Below are the code and all the weights of a small trained network. Each question names an input and a class and asks about switching units off, where a switched-off unit gives its printed mean instead of its output.

import numpy as np


def w(rows, s, z=0):
    codes = np.array(rows[::2]) - 128.0
    scale = np.full(codes.shape[1], s)
    scale[-1] = z or s
    return codes * scale


def f(y):
    return np.maximum(y, 0)


def log_softmax(a):
    a = a - a.max(-1, keepdims=True)
    return a - np.log(np.exp(a).sum(-1, keepdims=True))


def net(x, mask):
    res = np.array(x, float).reshape(1, 7) / 4 @ E
    y = f(res @ A[0][:, :-1].T + A[0][:, -1])
    res = res + np.where(mask, y, B[0][:, -1]) @ B[0][:, :-1]
    return log_softmax(res[-1] @ U[:, :-1].T + U[:, -1])


A, B = {}, {}
E = w([
[177,151,119,53,200,73,191,156,190,137,193,79],'x0',
[109,13,142,183,224,84,52,154,132,106,178,155],'x1',
[129,129,122,126,130,119,118,119,122,142,131,121],'x2',
[136,121,130,131,132,133,135,132,125,128,126,135],'x3',
[77,216,117,185,161,139,165,208,46,174,191,121],'x4',
[139,120,59,101,41,81,140,158,126,137,185,253],'x5',
[130,187,48,169,211,73,174,76,103,82,59,179],'x6',
],0.0072)
A[0] = w([
[184,179,108,84,97,113,195,113,131,153,123,80,95],'n1',
[183,115,133,80,173,57,191,162,193,92,208,65,48],'n2',
[81,47,119,167,187,39,65,163,146,120,197,189,75],'n3',
[97,80,190,83,59,145,89,201,151,184,207,79,45],'n4',
[62,108,129,198,48,207,33,86,66,96,80,151,49],'n5',
[60,170,113,187,159,126,160,187,51,179,196,148,72],'n6',
[110,31,170,163,246,105,93,142,146,114,148,109,130],'n7',
[102,169,30,159,219,42,177,70,115,79,88,166,98],'n8',
[147,164,75,156,168,72,149,106,97,74,71,146,49],'n9',
[141,80,97,115,67,77,138,181,153,142,188,213,182],'n10',
[168,177,97,36,170,84,119,110,131,148,162,75,89],'n11',
[61,186,146,203,162,175,163,211,49,147,188,124,51],'n12',
[152,116,120,99,181,136,159,162,211,132,192,113,173],'n13',
[101,124,232,169,237,197,122,102,147,124,77,2,117],'n14',
[137,119,135,128,127,101,106,115,113,141,125,102,245],'n15',
[186,39,138,85,98,111,89,27,206,55,68,154,49],'n16',
],0.0067,0.011)
B[0] = w([
[59,171,143,143,102,142,144,128,158,107,79,162,163],'n1',
[56,78,112,185,169,103,102,193,72,209,60,227,169],'n2',
[88,202,127,111,30,167,166,79,168,147,45,120,177],'n3',
[183,96,218,135,151,247,81,132,205,177,165,130,173],'n4',
[51,69,118,200,220,77,170,227,130,215,68,234,177],'n5',
[128,118,77,57,201,113,130,125,213,125,133,80,173],'n6',
[62,183,143,118,48,155,192,68,139,117,102,122,209],'n7',
[164,69,234,149,98,225,72,142,171,160,177,105,201],'n8',
[177,83,203,150,138,223,91,164,200,182,189,121,152],'n9',
[189,206,121,152,132,67,59,90,85,101,158,135,224],'n10',
[48,63,129,184,127,99,125,161,114,166,105,188,161],'n11',
[103,88,53,38,168,100,139,137,216,105,132,83,169],'n12',
[125,94,123,182,135,114,154,161,91,138,77,165,203],'n13',
[205,224,77,164,112,51,55,87,156,129,182,209,223],'n14',
[111,82,148,156,100,124,178,199,43,2,153,46,246],'n15',
[102,121,31,9,210,108,145,193,232,152,181,70,183],'n16',
],0.0081,0.011)
U = w([
[93,86,122,158,178,108,132,155,101,178,82,178,51],'0',
[123,114,80,49,179,119,133,132,170,129,146,80,69],'1',
[165,94,194,135,131,199,104,123,146,150,164,120,59],'2',
[130,122,133,131,123,121,130,129,106,95,127,107,248],'3',
[173,175,104,139,127,75,72,84,121,137,162,160,71],'4',
[93,177,130,104,68,168,177,83,140,153,69,125,120],'5',
[123,101,126,135,135,127,127,121,95,97,131,100,245],'6',
[164,76,138,86,142,119,178,73,6,123,127,55,65],'7',
],0.018,0.016)

Each question gives the input, the list of numbers given to net, and the class t.
The units are the neurons (one row each of A and B). Each row of codes is followed by its name. A weight is (code - 128) times the scale printed after its matrix; where a second scale follows, it is the last column's (A, B and U).
mask holds one flag per neuron, in row order. A switched-off neuron (its flag False) gives its mean, the last column of its row in B, instead of its output. The means were averaged over made-up inputs and are rounded, as every weight is.
A unit's drop is (log p(t) with every unit on - log p(t) with that unit switched off) / (log p(t) with every unit on - log p(t) with every unit switched off).
The circuit of an input: a set's keep is (log p(t) with only the set's units on - log p(t) with every unit switched off) / (log p(t) with every unit on - log p(t) with every unit switched off). Starting from the 12 units with the biggest drops (on a tie, the unit counted first), units are removed one at a time, each time the one whose removal leaves the highest keep (on an exact tie, the one counted first), for as long as the keep stays at least 0.8.
circuit, biggest first: the units of the circuit, biggest drop first
unit that matters most: the unit with the biggest drop
top k neurons: the k neurons with the biggest drops, biggest first
drop when u is switched off: that unit's drop, to one decimal
input [6,-6,4,-5,6,-8,-5], class 4: top 2 neurons	(n14; n5)
input [8,-4,-6,-8,-8,-4,8], class 0: unit that matters most	n2
input [1,-1,8,6,6,8,-7], class 4: top 2 neurons	(n10; n8)
input [-1,6,-2,4,-2,0,-2], class 5: top 2 neurons	(n3; n7)
input [7,0,6,7,6,5,-4], class 0: top 2 neurons	(n2; n13)
input [0,-8,8,8,6,-5,8], class 2: circuit, biggest first	(n8; n9)
input [2,-3,1,-1,6,2,3], class 1: circuit, biggest first	(n6; n12)
input [8,7,2,7,7,6,-1], class 0: top 4 neurons	(n2; n13; n14; n16)
input [0,0,5,6,6,7,8], class 2: top 3 neurons	(n8; n9; n14)
input [-6,8,5,0,0,-3,-4], class 5: top 2 neurons	(n7; n3)
input [8,7,1,-2,2,3,-7], class 0: top 3 neurons	(n2; n13; n8)
input [-1,3,-4,5,0,-8,-6], class 4: top 2 neurons	(n14; n8)
input [6,-2,-4,-1,1,-3,6], class 0: circuit, biggest first	(n11; n2)
input [-6,-7,-1,7,-1,-1,-6], class 3: circuit, biggest first	(n7)
input [3,8,8,-1,-8,-4,2], class 1: top 2 neurons	(n16; n1)
input [4,-4,-4,2,-7,-3,-7], class 1: top 3 neurons	(n16; n8; n9)
input [4,-8,8,-6,-8,2,8], class 1: top 4 neurons	(n16; n7; n4; n3)
input [4,-4,7,3,6,-3,8], class 2: top 2 neurons	(n8; n9)
input [-2,-8,6,0,-2,3,-8], class 2: top 2 neurons	(n4; n7)
input [-7,6,7,-1,8,6,7], class 1: unit that matters most	n6
input [-5,5,7,-5,-4,-8,-6], class 4: top 2 neurons	(n14; n8)
input [-2,-3,-6,-4,7,8,-6], class 4: drop when n8 is switched off	0.3
input [-4,3,1,-5,-8,5,-4], class 1: drop when n16 is switched off	1.3
input [8,-1,2,7,3,-7,2], class 0: drop when n2 is switched off	0.4
input [3,-3,-8,5,1,-5,8], class 2: drop when n12 is switched off	0.0
